In the rows, 128 means zero.
Rows, each with its class
[212 100 131 124 149 129 130 120 164  88 131 126 143 138 118 127 122 130
 144 126  77 120 167 151 106 118 106 139 125  95 153 124 120 156 129 124
 133 130 139  92 105 162 127 124 135 129 140 122 133 121 123 129 129 152
 135 134 130 136 144 142 128 132  77 146 109 111 117 132 135 140 126 119
 175 130 116  96 187 137 149 135 109 148 133 130 118 142 126 125 120 136
 126 123 117 122 120 120 122 138 129 119 146 145 134 128  89 142 126 133
 117 103 122 133 132 136 133 142 137 118 130 108 130 127 139  84  81 139
 143 122 130 139 131 129 112 124 117 124 114 107 106 113 139 139 127 122
 111 119 114 124 125 119 118 138 131 142 134 120 131 118 166 119 124 140
 124  99 123 135 117 136 149 128 151 129 137 136 144 124 126 138 129 115
 159 125 130 138 141 130 124 132 130 169 126 135 136 125 113 133 128 124
 122 140 122 133 116 123 143 138 133 125 142 122 133 132 138 121 121 108
 138 107 122 153 134 120 132 120 130 130 137]
QM
[182 122 132 128 124 127 127 122 146 133 131 124 119 135 116 123 129 115
 134 121 131 117 136 125 128 122 135 123 141 115 136 123 128 157 133 132
 140 120 100 113 104 140 128 110 139 152 134 118 130 121 120 125 145 139
 128 128 111 128 126 136 122 115  79 153 131 120 119 126 142 124 109 127
 137 124 127 120 151 131 129 128 120 137 132 124 136 121  94 122 130 122
 130 116 111 125 125 155 134  81 131 136 121 129 127 117 124 126 134 136
 133 122 127 131 124 119 129 131 142 130 130 130 127 134 128 128 132 131
 116 137 127 126 124 135 127 131 111 127 138 131 144 118 136 125 136 128
 128 110 135 117 147 142 136 139 137 133 132 128 135 181 129 123 136 108
 138 133 118 129 117 115 133 133  83 129 128 122 113 127 149 137 130 116
 176 126 131 126 140 120 133 121 128 137 133 126 149 119 136 126 115 127
 124 143 128 104 132 143 150 132 129 115 127  86 140 114 151 115 127 109
 128 134 125 124 131 123 129 108 136 132 125]
HB
[187  95 129 106 130 140 101 113 150  90 134 124 132 116 113 122 138 131
 132 129  72 113 131 161 107 131 105 131 126  90 147 120 106 133 118 113
 128 114 132  88  89 170 146 102 136  96 131 130 116 114 111 133 126 153
 137 129 124 126 150 130 129 140  87 133 100 124 119 128 147 134 147 113
 187 130  93  72 247 122 165 110 108 188 140 128 126 131 150  92 130 132
 135 120  88 122 122 118 118 127 150 134  94 137 142 124  99 105 134 123
 110  99 128 130 123 142 134 135 135 140 122 100 149 123 122  97  61 128
 124 149 118 145 135 127  97 126  94 131 105 127 105 121 140 130 116 123
 127  95 119 119 148 127 101 151 123 122 137 120 130 131 157 141 106 129
 124  56 101 127 124 140 143 128 115 127 130 132 135 125 126 153 110 128
 252 141 126 124 132 127 120 126 121 190 129 114 136 114 117 124 127 104
 129 141 121 124 108 122 170 144 134 122 154 117 123 133 126 112 133  93
 150 109 132 160 133 133 138  94 114 132 148]
QM
[135 109 131 124 125 126 115 119 114 145 125 119 121 125 119 127 118 124
 131 130 122 124 127 130 128 119 132 129 145 112 136 118 114 123 141 137
 133 133 116 126 117 154 131 126 126 146 131 130 128 124 112 140 137 145
 117 124 130 144 126 136 123 118  99 155 120 119 131 114 131 115  85 135
 161 128 110 118 153 127 126 134 116 146 144 113 121 117 116 125 126 122
 135 130 130 129 149 123 118 120 130 137 126 123 131 136 120 117 129 119
 108 120 122 131 131 129 130 120 124 133 124 111 138 123 121 137 106 134
 119 120 132 112 121 124 123 129 156 137 154 136 134 132 126 128 129 125
 126 121 112 124 160 124 131 141 117 125 110 127 130 138 120 143 148 126
 121 110 109 131 145 121 135 135 119 126 131 138  91 108 128 137 127 137
 252 121 129 129 120 116 130 126 130 133 135 122 156 123 120 125 129 123
 120 137 127 131 137 130 142 131 134 121 113 118 133 157 142 127 131 102
 142 137 114 117 120 122 133 124 132 142 130]
QJ
[208  93 144 137 141 127 131 110 157  96 133 132 132 146 120 127 120 124
 149 125 118 111 102 146 100 118 107 120 135 109 142 105 132 174 114 135
 155 123  92 108 106 125 130 103 164 162 131 130 125 129 100 153 166 161
 142 118 124 131 150 132 126 116  13 157 147 112 125 108 143 126 113 126
 162 122 123 103 210 126 149 140 124 181 114 104 138 121  60 108 134 136
 126 120 107 128 138 133 123 125 139 143 114 137 135 125 109 145 139 135
 102 113 125 101 110 137 117 123 160 135 116 120 115 145 126 138  99 135
 130 130 123 111 125 119 121 134  69 125 125 124 125 129 138 128 120 119
 103 109 127 124 152 128 125 157 121 114 113 117 117 156 144 125 135 132
 123 154  62 129 111 133 148 117 113 137 113 126 110 129 141 128 121 116
 142 128 124 133 173 128 116 139 130 169 135 119 127 125 113 126 108 126
 123 142 125 134 125 134 159 131 131 108 160 105 136  98 138  86 129 101
 120 126 147 131 145 119 127  91 133 132 141]
HB
[160 111 155 133 140 124 125 121 127 133 134 147 123 138 110 133 123 124
 122 129 155 134 134 142 117 127 125 133 132 135 123 108 104 133 116 138
 151 126 114 132 120 124 129 117 117 150 133 124 132 122 129 123 143 125
 136 122 103 135 146 105 121 133 127 117 131 131 118 123 129 133 121 122
 133 136 122 126 140 125 132 152 177 142 116 155 128 119  77 131 133 131
 139 126 123 130 122 142 128 127 135 139 133 133 123 143 129 135 126 123
 115 122 141 102 131 134 126 120 121 127 130 122 128 134 124 128 112 109
 138 134 131 134 130 122 124 118 143 120 121 127 135 129 123 108 119 120
 128 103 135 124 147 110 130 135 125 167 133 129 131 164 137 130 136 121
 132 128 108 126 115 132 128 137 132 128 113 125 131 127 131 122 135 113
  58 124 126 125 129 129 128 135 129 137 135 105 129 156 126 132 123 113
 147 128 130 139 130 141 137 118 122 125 146 105 130 107 134 125 117 111
 130 132 142 132 133 147 140 121 118 134 127]
HB
[151 122 119 119 144 122 112 138 120  87 123 116 125 133 125 113 125 136
 122 123 147 134 113 132 119 126 105 115 105 145 146 113 121 115  85 126
 131 107 147 126 130 133 134 110 127  89 140 121 138 122 147 132 118 155
 112 131 118 127 121 123 121 122 119 128 122 122 135 146 114 135 114 117
  91 111 130 130 113 130 120 142 177 154 114 142 135 140 147 139 121 135
 119 143 116 133 132 118 133 120 133 124 133 144 121 135 124 142 111 138
 146 113 123 113 127 126 136 128 125 126 119 144 135 127 135 124 110 127
 138 130 132 143 122 133 143 157 166  92 111 123 126 129 130 126 128 143
 122 142 108 142 130 127 146 136 129 117 126 123 132 140 169 129 112 172
  80 159 135 128 112 145 145 142 149 121 124 129 141 125 139 117 123 144
   6 138 131 140 161 131 140 130 134 121 130  96 136 121 125 120 132 135
 135 142 124 144 123 129 134 125 126 109 128 125 127 128 134 132 125 133
 130 115 136 109 136 138 129 122 134 125 132]
QM
[155 112 125 137 109 132 127 121 134  82 131 120 117 122 129 115 130 133
 131 134 126 115 120 141 112 125 123 123 133 113 151 108 121 129 116 130
 140 114 146 102  93 116 125  91 131  82 123 126 123 130 124 134 149 150
 140 128 124 123 128 149 134 109  57 157 124 118 132 138 135 124 127 128
 143 120 111  80 187 119 146 132 125 175 108 110 122 120  96 120 132  98
 105 141 129 128 125 132 139 126 140 119 108 132 130 129 119 129 133 125
 123 110 126 129 139 135 125 120 128 123 124 123 142 129 137 130 112 124
 132 138 138 127 125 129 147 135 100 124 124 125 145 135 132 124 117 137
 133 122 111 130 146 143 135 149 122 122 107 114 127 146 156 127 126 126
  99 124 124 133 127 140 142 123 122 135 129 133 116 122 151 155 115 138
 129 156 128 128 157 135 129 121 125 154 132  98 133 128 114 128 126 130
 128 154 133 121 125 135 130 131 132 126 115 140 124 120 129  96 134 113
 141 110 135 141 129 144 131 110 133 126 134]
HB
[209  98 131 130 156 126 136 117 149 139 131 134 147 156 134 140 130 119
 125 121 132 118 130 143 117 119 130 114 132 114 131 120 139 176 152 137
 140 126  88 114 136 134 133 117 137 195 126 112 115 128 115 124 152 116
 135 125 126 132 124 122 124 125  58 128 138 115 124 119 145 119 116 130
 169 132 134 140 155 134 138 136 120 120 114 120 137 133  84 107 166 132
 120 114 134 131 127 137 119 133 129 132 114 123 120 121 131 140 130 132
 106 127 126 115 137 129 122 120 116  73 126 119 107 141 133 127 122 124
 118 128 134 115 128 130 125 135 104 127 133 134 137 125 133 119 122 107
 121 125 128 105 132 129 133 127 135 136 126 127 131 147 123 124 145 113
 152 147 131 136 127  62 134 119 107 130 122 118 131 129 137 121 132  89
  96 107 128 131 147 133 127 107 127 141 146 148 119 124 109 129 125 144
 132 120 124  99 126 125 135 140 131 122 125 104 130 103 140  99 123 116
 123 127 125 127 130 130 120 113 136 138 119]
HB
[194 125 122 134 180 133 113 141 152 100 126 118 126 147 146 120 128 140
 120 132  67 120 121 133 115 120 102 134 106  85 153 132 119 144 142 117
 110 145 153 116 130 141 123 162 140  93 132 129 136 137 141 126 112 129
 114 122 132 109 142 163 135 127  94 117 101 119 135 155 118 126 107 129
 128 122 141 111 141 137 154 124 107 118 131 125 115 164 151 148 102 138
 129 124 132 145 131 108 125 143 121 118 113 150 132 127 114 140 108 128
 160 129 138 157 136 147 102 117 122 111 139 121 108 116 128  65  78 131
 113 124 132 155 141 133 135 126 165 108 121 120 102 132 141 124 121 121
 107 139  91 125  99 124 167 128 132 101 128 123 118  96 180 124 114 131
  75 139 158 143 130 147 176 121 163 154 149 137 183 116 128 122 126 128
  62 139 118 131 157 114 149 131 131 134 132 150 135 103 115 140 135 147
 124 137 127 141 127 116 117 137 139 130 117 163 139 162 148 109 127 104
 140 104 136 150 123 123 130 138 154 122 121]
QJ
[205  86 140 140 183 127 130 122 164 108 133 139 143 155 113 125 125 137
 121 132 105 125 129 151 118 120 105 130 122  77 141 119 135 174 129 128
 142 131 117 110 129 121 134 117 120 172 133 125 138 123 138 123 145 131
 141 127 128 137 137 115 126 149 103 118 113 117 120 127 139 141 126 120
 160 138 129 117 156 131 140 134 160 124 115 154 130 146 106 110 144 144
 104 123 142 126 126 140 121 137 129 132 141 140 125 141 117 139 127 130
 107 119 132 102 135 126 124 127 114 105 128 120 112 131 120  86  95 138
 129 132 142 123 131 122 117 123 124 133 123 125 125 117 126 133 128 119
 119 115 112 123 133 130 123 121 120 129 144 141 125 124 145 127 131 131
 137 136 132 144 110 123 132 133 135 123 125 119 154 134 127  94 143  90
   5 119 138 128 130 130 119 129 130 154 140 132 124 130 108 142 127 121
 114 124 128 139 124 177 154 131 136 128 147 107 144 117 138 104 123  96
 129 123 126 144 123 140  95 127 131 126 130]
QM
[252  83 129 112 143 129 127 116 193  99 142 111 147 151 107 125 124 130
 143 124  44 111 116 153 105 118  93 143 135 103 155 135 119 197 148 107
 133 133 139  93 104 127 120 124 132 134 127 118 125 126 121 122 130 170
 145 132 120 132 152 156 120 129  46 161 116 100 116 122 146 141 118 124
 187 134 124  96 178 131 131 118  87 146 128 134 127 138 115 102 130 131
 127 117  90 126 115 118 110 140 131 135  92 133 124 121 113 132 127 140
 118 115 118 139 123 133 127 125 132  91 134 107 150 136 129  48  88 135
 127 128 126 134 138 105 121 117 112 128 136 137 118 118 135 127 128 108
 115 120 121 118 138 128 111 140 131 134 130 122 124 113 164 128 116 132
 141  95 111 132 107 139 138 127 152 133 121 130 137 122 140 143 115  96
 153 141 107 140 140 132 111 133 215 168 132 141 118 118 111 133 128 113
 126 139 120 137 108 122 161 138 139 112 166 144 137 131 163  95 134  92
 149 127 124 148 132 129 111 135 120 132 135]
QM
[112 123 134 126  82 128 133 113 131  70 126 140 138 133 129 144 131 121
 137 132 124 120 120 135 110 131 138 122 140 137  91 139 132 162 122 136
 135 124 150 149 113 129 126 118 141 228 134 134 122 124  88 121 118 155
 141 132 131 136 132 150 108 107 157 120 117 119 119 112 150 128 155 136
 113 132 120 118 137 118 103 101  90 129 157 113 156 164 131 134 146 117
 131 122 116 119 124 138 132 108 120 129 124 113 119 126 137 119 143 122
 106 123 128 102 130 122 130 133 142 124 145 129 141 154 135 143 148 132
 119 126 100  96 116 117 120 140  86 156 131 136  91 120 125 128 131 100
 117 133 164 111 136 130 107 117 126 137 145 139 118 115  93 147 103 132
 182 137 106 133 101  91 122 117  96 124 140 107 108 125 131 117 146 114
 252 141 128 121 113 114 128 128 128 134 124 152 127 122 154  97 123 121
 134 124 130 127 116 134 156 130 130 122 161  73 143 100 119 107 118 133
 112 128 122 108 138 126 117  94 116 133 107]
HB
[216 112 136 131 171 145 134 138 153  99 119 118 130 152 127 121 125 124
 130 118 143 128 126 142 125 111 117 127 126 121 143 109 128 164 128 134
 127 125 112 110 119 143 129 106 147 152 121 122 126 127 113 124 168 136
 139 126 125 125 126 133 123 126  61 132 120 123 114 130 133 120 109 108
 136 131 125 104 177 132 162 132 132 146 119 133 120 128 103 122 120 131
 122 125 116 132 130 137 130 137 138 136 102 144 129 125 123 140 127 140
 135 114 130 116 127 133 120 122 141 137 143 122 107 124 124 119 105 126
 128 132 135 144 133 129 118 125 113 108 126 120 130 124 138 139 129 114
 112 122 101 118 140 127 152 139 163 126 124 124  85 156 162 131 131 140
 111 149 133 146 117 133 153 124 116 131 125 145 140 132 153 122 129 115
  87 128 123 135 166 139 126 136 127 149 147 134 134 126 115 129 126 128
 127 137 127 131 116 122 147 132 126 128 136 107 126 114 150  97 126 105
 123 102 132 136 137 128 130 106 148 132 131]
GP
